Below are the code and all the weights of a small trained network. Each question names an input and a target symbol and asks about switching units off, where a switched-off unit gives its printed mean instead of its output.

import numpy as np


def w(rows, s, z=0):
    codes = np.array(rows[::2]) - 128.0
    scale = np.full(codes.shape[1], s)
    scale[-1] = z or s
    return codes * scale


def norm(h):
    return h / np.sqrt((h * h).mean(-1, keepdims=True) + 1e-5)


def f(y):
    return np.maximum(y, 0)


def softmax(a):
    e = np.exp(a - a.max(-1, keepdims=True))
    return e / e.sum(-1, keepdims=True)


def log_softmax(a):
    a = a - a.max(-1, keepdims=True)
    return a - np.log(np.exp(a).sum(-1, keepdims=True))


def net(x, mask):
    ids = ['αγελτφψ'.index(c) for c in x.split()]
    T = len(ids)
    res = E[ids] + P[:T]
    r = norm(res)
    for j in range(3):
        rows = slice(4 * j, 4 * j + 4)
        q, k, v = (r @ M[0][rows].T for M in (Q, K, V))
        z = softmax(np.where(np.tri(T) > 0, q @ k.T / 4**0.5, -1e9)) @ v
        o = O[0][rows]
        res = res + np.where(mask[j], z, o[:, -1]) @ o[:, :-1]
    y = f(norm(res) @ A[0][:, :-1].T + A[0][:, -1])
    res = res + np.where(mask[3:15], y, B[0][:, -1]) @ B[0][:, :-1]
    return log_softmax(norm(res)[-1] @ U[:, :-1].T + U[:, -1])


Q, K, V, O, A, B = {}, {}, {}, {}, {}, {}
E = w([
[60,116,127,38,142,86,171,219,87,105,174],'α',
[108,204,114,103,178,69,200,151,154,202,6],'γ',
[139,48,59,107,189,224,145,73,174,127,113],'ε',
[127,188,58,81,153,131,123,102,55,127,158],'λ',
[96,215,63,64,62,98,109,182,217,164,111],'τ',
[38,166,135,144,82,131,163,50,166,100,198],'φ',
[38,188,51,124,57,155,92,164,100,123,23],'ψ',
],0.017)
P = w([
[254,81,145,202,93,24,128,95,76,51,163],'0',
[61,215,201,133,106,118,146,199,124,88,100],'1',
[93,157,157,125,54,116,152,139,98,206,103],'2',
[76,167,127,101,77,165,162,148,132,138,94],'3',
[81,132,122,121,88,128,174,129,115,203,101],'4',
[72,147,107,115,95,148,170,131,134,173,93],'5',
[60,132,100,107,114,139,167,121,146,178,103],'6',
[48,126,99,107,116,144,167,126,139,167,100],'7',
[40,136,94,106,126,142,160,117,143,161,90],'8',
[26,116,95,99,132,145,162,120,144,153,85],'9',
],0.0093)
Q[0] = w([
[70,110,116,77,128,156,157,143,176,160,97],'head 0',
[92,140,66,85,155,111,148,152,132,179,83],'head 0',
[90,149,58,100,136,129,112,147,116,92,120],'head 0',
[188,95,123,170,133,157,78,77,90,129,133],'head 0',
[85,84,126,99,122,134,150,119,162,115,96],'head 1',
[189,61,182,184,118,116,64,130,122,99,172],'head 1',
[189,101,129,110,155,183,123,138,127,130,125],'head 1',
[248,79,199,175,134,95,44,143,117,87,150],'head 1',
[124,130,103,116,127,112,137,132,149,100,118],'head 2',
[148,123,132,172,149,112,104,158,149,111,136],'head 2',
[159,117,123,128,128,124,126,138,126,113,130],'head 2',
[134,141,121,144,137,145,123,152,124,150,159],'head 2',
],0.017)
K[0] = w([
[106,98,117,151,65,145,180,59,175,156,162],'head 0',
[58,142,148,158,92,162,199,39,146,156,133],'head 0',
[95,149,145,154,107,207,111,84,121,100,207],'head 0',
[159,181,109,93,131,86,28,158,76,117,89],'head 0',
[177,82,129,160,159,95,115,102,89,169,145],'head 1',
[66,208,111,81,125,127,177,232,102,182,83],'head 1',
[76,153,73,146,123,105,138,110,123,159,101],'head 1',
[41,220,124,61,103,125,138,252,132,137,70],'head 1',
[178,101,111,176,154,111,112,96,126,80,133],'head 2',
[41,153,124,89,123,132,128,160,108,215,137],'head 2',
[63,151,135,123,125,134,148,153,144,165,136],'head 2',
[82,153,118,134,134,130,145,140,123,150,139],'head 2',
],0.013)
V[0] = w([
[169,125,88,140,53,60,131,148,127,95,130],'head 0',
[143,146,109,172,128,119,104,39,130,65,117],'head 0',
[179,138,114,127,128,104,140,98,126,132,110],'head 0',
[141,110,73,110,153,109,92,202,107,159,73],'head 0',
[160,115,146,77,115,125,128,141,198,113,220],'head 1',
[215,95,141,96,188,146,140,181,82,120,112],'head 1',
[164,104,103,152,179,202,66,158,157,89,87],'head 1',
[154,158,84,117,90,140,69,131,104,123,137],'head 1',
[155,93,167,89,191,149,208,128,130,141,117],'head 2',
[129,51,75,95,128,122,110,149,127,81,206],'head 2',
[102,113,65,76,139,177,132,90,247,137,137],'head 2',
[134,64,72,173,117,190,155,106,82,109,48],'head 2',
],0.012)
O[0] = w([
[92,113,176,103,98,189,173,167,179,159,135,109],'head 0',
[140,168,131,58,87,161,90,125,91,185,98,168],'head 0',
[100,171,115,129,133,169,183,90,153,109,106,100],'head 0',
[144,167,101,175,161,166,194,231,133,55,101,2],'head 0',
[58,156,168,127,117,161,151,158,45,163,48,197],'head 1',
[103,218,70,180,147,228,134,241,172,157,172,43],'head 1',
[227,155,133,144,53,137,255,225,174,130,92,89],'head 1',
[117,172,121,101,190,98,171,96,94,88,151,127],'head 1',
[108,130,211,88,144,78,190,27,103,85,142,42],'head 2',
[188,58,148,49,134,137,97,100,186,49,153,252],'head 2',
[36,145,106,165,142,139,88,84,197,89,185,158],'head 2',
[63,130,191,121,173,192,65,78,70,88,102,110],'head 2',
],0.0099,0.0062)
A[0] = w([
[131,175,87,117,135,152,125,86,91,145,128,53],'neuron 0',
[138,97,141,111,137,89,179,121,154,101,171,105],'neuron 1',
[161,142,58,140,181,128,102,65,70,103,169,122],'neuron 2',
[56,83,146,170,184,98,115,180,88,90,192,82],'neuron 3',
[147,175,121,108,132,124,133,206,192,151,158,123],'neuron 4',
[128,164,150,135,169,107,67,157,125,49,124,106],'neuron 5',
[197,164,201,126,62,145,124,158,145,192,121,53],'neuron 6',
[116,65,104,195,247,129,162,51,167,128,74,114],'neuron 7',
[183,159,134,143,188,110,168,186,121,113,73,3],'neuron 8',
[55,123,116,176,146,218,98,183,85,167,108,56],'neuron 9',
[115,140,199,113,133,79,101,104,109,143,144,66],'neuron 10',
[152,61,109,97,102,206,183,141,114,211,150,137],'neuron 11',
],0.013,0.0049)
B[0] = w([
[119,124,130,132,154,96,155,144,158,109,166,150],'neuron 0',
[150,68,133,140,131,94,118,113,88,83,159,161],'neuron 1',
[131,197,99,86,183,120,115,102,183,104,140,168],'neuron 2',
[239,79,189,73,89,117,186,72,126,60,171,177],'neuron 3',
[80,84,104,151,105,151,124,119,208,188,188,254],'neuron 4',
[148,97,99,189,108,77,146,165,113,189,138,167],'neuron 5',
[162,89,163,159,213,153,173,151,68,2,130,166],'neuron 6',
[72,165,208,139,72,201,159,91,114,119,119,178],'neuron 7',
[86,113,167,148,118,66,140,76,34,133,109,186],'neuron 8',
[202,86,142,128,175,144,69,144,99,79,97,170],'neuron 9',
[61,115,162,139,152,174,85,131,129,149,91,187],'neuron 10',
[127,184,71,207,123,49,136,141,105,137,107,190],'neuron 11',
],0.012,0.009)
U = w([
[254,77,177,93,112,96,179,128,157,88,111,186],'α',
[93,210,174,181,110,88,177,142,69,137,105,6],'γ',
[137,151,194,77,170,232,132,161,163,75,109,174],'ε',
[174,221,108,93,229,102,113,139,137,114,148,50],'λ',
[130,135,99,196,109,125,110,158,215,154,167,166],'τ',
[146,114,189,95,138,113,31,82,132,178,107,156],'φ',
[176,109,117,183,148,151,40,192,100,78,60,109],'ψ',
],0.008,0.0019)

Each question gives the input, a string of symbols that net reads in full, and the target symbol t.
The units are the heads (4 rows each of Q, K, V and O) and the neurons (one row each of A and B). Each row of codes is followed by its name. A weight is (code - 128) times the scale printed after its matrix; where a second scale follows, it is the last column's (O, A, B and U).
mask holds one flag per unit, heads first, then neurons. A switched-off unit (its flag False) gives its mean, the last column of its rows in O or B, instead of its output. The means were averaged over made-up inputs and are rounded, as every weight is.
A unit's drop is (log p(t) with every unit on - log p(t) with that unit switched off) / (log p(t) with every unit on - log p(t) with every unit switched off).
The circuit of an input: a set's keep is (log p(t) with only the set's units on - log p(t) with every unit switched off) / (log p(t) with every unit on - log p(t) with every unit switched off). Starting from the 12 units with the biggest drops (on a tie, the unit counted first), units are removed one at a time, each time the one whose removal leaves the highest keep (on an exact tie, the one counted first), for as long as the keep stays at least 0.8.
units of the circuit, in order: the units of the circuit, biggest drop first
unit that matters most: the unit with the biggest drop
k most important neurons: the k neurons with the biggest drops, biggest first
heads that matter: for each layer, one digit per head in row order, 1 if its drop is at least 0.15 and else 0, layers parted by /
input ε τ α φ τ τ α, target ε: unit that matters most => head 2
input ε λ τ λ, target ε: units of the circuit, in order => [head 2; head 1]
input γ ε ε γ α ε γ τ τ, target γ: heads that matter => 101
input ψ γ α τ τ, target τ: heads that matter => 111
input α γ α, target α: units of the circuit, in order => [head 0; neuron 3]
input ψ τ α γ τ τ γ ψ λ ψ, target ψ: units of the circuit, in order => [head 0; neuron 9]
input ψ α τ α γ α ε γ τ, target ψ: units of the circuit, in order => [head 2; neuron 9]
input α ψ γ ε γ λ τ ε ψ α, target α: heads that matter => 011
input ψ α α α λ τ ε, target ψ: units of the circuit, in order => [head 2; head 1; neuron 9]
input τ α α α α τ τ τ ε α, target τ: units of the circuit, in order => [head 1; head 2]
input α ε ψ τ τ ψ τ λ λ φ, target α: heads that matter => 011
input λ ε λ τ τ, target λ: heads that matter => 110
input α ψ φ ε τ τ τ, target α: units of the circuit, in order => [head 1; neuron 6]
input ψ ε γ α ψ τ α, target ψ: units of the circuit, in order => [head 2; head 1; head 0]
input α ψ α α γ τ γ λ, target λ: heads that matter => 011
input λ ε τ γ, target λ: units of the circuit, in order => [head 1]
input α α τ ψ ε α τ α γ, target α: units of the circuit, in order => [head 1; head 2]
input α ψ λ τ α ε γ τ, target α: units of the circuit, in order => [head 2; head 1]
input α τ ε τ α τ τ τ ε, target ε: units of the circuit, in order => [head 2; neuron 7; head 1]
input τ α λ ε, target τ: units of the circuit, in order => [head 1; head 2]
input λ τ α τ ε λ τ γ γ α, target λ: most important neuron => [neuron 2]
input ψ τ φ λ ε, target ψ: 4 most important neurons => [neuron 11; neuron 6; neuron 9; neuron 4]
input γ τ τ φ τ ε τ γ τ α, target γ: 2 most important neurons => [neuron 11; neuron 6]
input τ τ γ τ γ α τ γ, target γ: 2 most important neurons => [neuron 7; neuron 8]
input τ τ ε ε γ α λ, target λ: heads that matter => 100
input γ ψ α φ ε γ τ ψ λ, target γ: heads that matter => 011
